Below is a small trained network, with its code and all its weights. Each question gives an input and a target symbol and asks what happens when units are switched off, that is, made to give their printed mean instead of their output.

import numpy as np


def w(rows, s, z=0):
    codes = np.array(rows[::2]) - 128.0
    scale = np.full(codes.shape[1], s)
    scale[-1] = z or s
    return codes * scale


def norm(h):
    return h / np.sqrt((h * h).mean(-1, keepdims=True) + 1e-5)


def f(y):
    return np.maximum(y, 0)


def softmax(a):
    e = np.exp(a - a.max(-1, keepdims=True))
    return e / e.sum(-1, keepdims=True)


def log_softmax(a):
    a = a - a.max(-1, keepdims=True)
    return a - np.log(np.exp(a).sum(-1, keepdims=True))


def net(x, mask):
    ids = ['βλμπφψ'.index(c) for c in x.split()]
    T = len(ids)
    res = E[ids] + P[:T]
    u = 0
    for l in range(2):
        q, k, v = (norm(res) @ M[l].T for M in (Q, K, V))
        z = softmax(np.where(np.tri(T) > 0, q @ k.T / 2**0.5, -1e9)) @ v
        res = res + np.where(mask[u], z, O[l][:, -1]) @ O[l][:, :-1]
        u += 1
        y = f(norm(res) @ A[l][:, :-1].T + A[l][:, -1])
        res = res + np.where(mask[u : u + 4], y, B[l][:, -1]) @ B[l][:, :-1]
        u += 4
    return log_softmax(norm(res)[-1] @ U[:, :-1].T + U[:, -1])


Q, K, V, O, A, B = {}, {}, {}, {}, {}, {}
E = w([
[172,139,105,137,170,120],'β',
[185,111,90,149,100,104],'λ',
[109,179,77,149,129,145],'μ',
[104,142,181,130,154,6],'π',
[145,160,148,123,205,142],'φ',
[144,88,117,166,165,113],'ψ',
],0.019)
P = w([
[137,21,74,81,205,155],'0',
[179,117,104,140,149,144],'1',
[186,135,133,168,124,147],'2',
[161,141,157,180,120,144],'3',
[138,136,180,191,103,141],'4',
[116,140,203,194,96,138],'5',
[108,146,254,217,59,162],'6',
],0.0082)
Q[0] = w([
[74,211,113,129,104,119],'0.h1',
[55,143,57,2,78,179],'0.h1',
],0.0088)
K[0] = w([
[114,146,113,86,132,131],'0.h1',
[193,145,151,7,114,113],'0.h1',
],0.014)
V[0] = w([
[138,251,111,24,93,139],'0.h1',
[32,243,73,213,128,81],'0.h1',
],0.014)
O[0] = w([
[150,160,99,34,69,109,7],'0.h1',
[197,112,209,142,1,189,131],'0.h1',
],0.009,0.014)
A[0] = w([
[69,71,120,52,144,78,47],'0.n1',
[66,84,105,149,151,251,2],'0.n2',
[83,173,171,154,207,79,89],'0.n3',
[167,63,113,128,132,181,88],'0.n4',
],0.016,0.0015)
B[0] = w([
[113,156,140,10,130,64,140],'0.n1',
[129,152,99,38,176,214,184],'0.n2',
[138,76,218,122,64,175,253],'0.n3',
[187,150,120,119,174,137,157],'0.n4',
],0.013,0.014)
Q[1] = w([
[66,157,6,76,60,66],'1.h1',
[49,107,23,105,148,52],'1.h1',
],0.023)
K[1] = w([
[159,118,50,79,100,154],'1.h1',
[181,142,27,84,255,149],'1.h1',
],0.023)
V[1] = w([
[188,83,133,119,165,248],'1.h1',
[168,117,93,65,94,140],'1.h1',
],0.017)
O[1] = w([
[130,91,6,181,74,90,251],'1.h1',
[124,129,99,127,151,56,91],'1.h1',
],0.013,0.016)
A[1] = w([
[172,253,162,66,111,129,129],'1.n1',
[130,118,93,177,151,122,102],'1.n2',
[143,136,186,69,88,162,2],'1.n3',
[63,146,34,95,186,134,138],'1.n4',
],0.023,0.00085)
B[1] = w([
[167,103,148,94,7,226,170],'1.n1',
[108,126,120,135,49,79,255],'1.n2',
[100,171,42,125,158,76,224],'1.n3',
[238,83,65,139,239,118,211],'1.n4',
],0.016,0.0099)
U = w([
[224,80,42,139,183,126,244],'β',
[132,106,155,161,62,77,188],'λ',
[150,141,166,85,36,185,120],'μ',
[60,103,178,13,135,14,71],'π',
[81,201,100,63,180,133,1],'φ',
[126,111,254,148,200,162,99],'ψ',
],0.0095,0.003)

Each question gives the input, a string of symbols that net reads in full, and the target symbol t.
The units are the heads (2 rows each of Q, K, V and O) and the neurons (one row each of A and B). Each row of codes is followed by its name. A weight is (code - 128) times the scale printed after its matrix; where a second scale follows, it is the last column's (O, A, B and U).
mask holds one flag per unit, layer by layer, with each layer's heads first. A switched-off unit (its flag False) gives its mean, the last column of its rows in O or B, instead of its output. The means were averaged over made-up inputs and are rounded, as every weight is.
A unit's drop is (log p(t) with every unit on - log p(t) with that unit switched off) / (log p(t) with every unit on - log p(t) with every unit switched off).
The circuit of an input: a set's keep is (log p(t) with only the set's units on - log p(t) with every unit switched off) / (log p(t) with every unit on - log p(t) with every unit switched off). Starting from all 10 units, units are removed one at a time, each time the one whose removal leaves the highest keep (on an exact tie, the one counted first), for as long as the keep stays at least 0.8.
units of the circuit, in order: the units of the circuit, biggest drop first
unit that matters most: the unit with the biggest drop
k most important neurons: the k neurons with the biggest drops, biggest first
k most important neurons of layer l: the k neurons of layer l with the biggest drops, biggest first
input β φ λ β π φ φ, target φ: units of the circuit, in order => (1.n3; 1.h1; 0.h1)
input μ β μ, target λ: 3 most important neurons => (0.n2; 1.n4; 1.n3)
input β φ μ φ, target λ: units of the circuit, in order => (1.n4)
input λ φ φ, target λ: units of the circuit, in order => (0.n3; 1.n4; 0.h1; 0.n2)
input μ μ π λ, target μ: units of the circuit, in order => (0.h1; 1.n1; 1.h1; 0.n3)
input ψ λ φ π φ β ψ, target ψ: units of the circuit, in order => (1.h1; 0.n2)
input λ β λ, target λ: units of the circuit, in order => (0.n2; 1.n4)
input β μ λ π λ, target μ: 3 most important neurons => (1.n1; 0.n3; 1.n4)
input β λ β, target λ: 3 most important neurons => (0.n2; 1.n4; 0.n3)
input π φ β φ, target φ: 4 most important neurons => (1.n3; 0.n3; 1.n4; 1.n2)
input ψ β λ λ, target λ: 2 most important neurons of layer 0 => (0.n3; 0.n4)
input ψ φ ψ π ψ β λ, target ψ: units of the circuit, in order => (0.h1; 1.h1)
input φ λ φ π, target π: 2 most important neurons of layer 0 => (0.n3; 0.n1)
input φ π μ, target μ: unit that matters most => 1.h1
input φ λ π ψ μ φ, target μ: 3 most important neurons => (1.n1; 1.n4; 0.n2)
input π φ ψ φ ψ λ, target ψ: units of the circuit, in order => (0.h1; 1.h1; 0.n2)
input λ λ φ π ψ φ φ, target ψ: units of the circuit, in order => (0.h1; 1.h1)
input φ φ π ψ β β, target ψ: units of the circuit, in order => (1.h1; 0.n2)
input β λ π λ π π ψ, target ψ: units of the circuit, in order => (1.h1; 0.n2)
input λ μ β μ β, target λ: unit that matters most => 1.n4
input μ π λ ψ ψ ψ μ, target μ: 2 most important neurons => (1.n1; 0.n3)
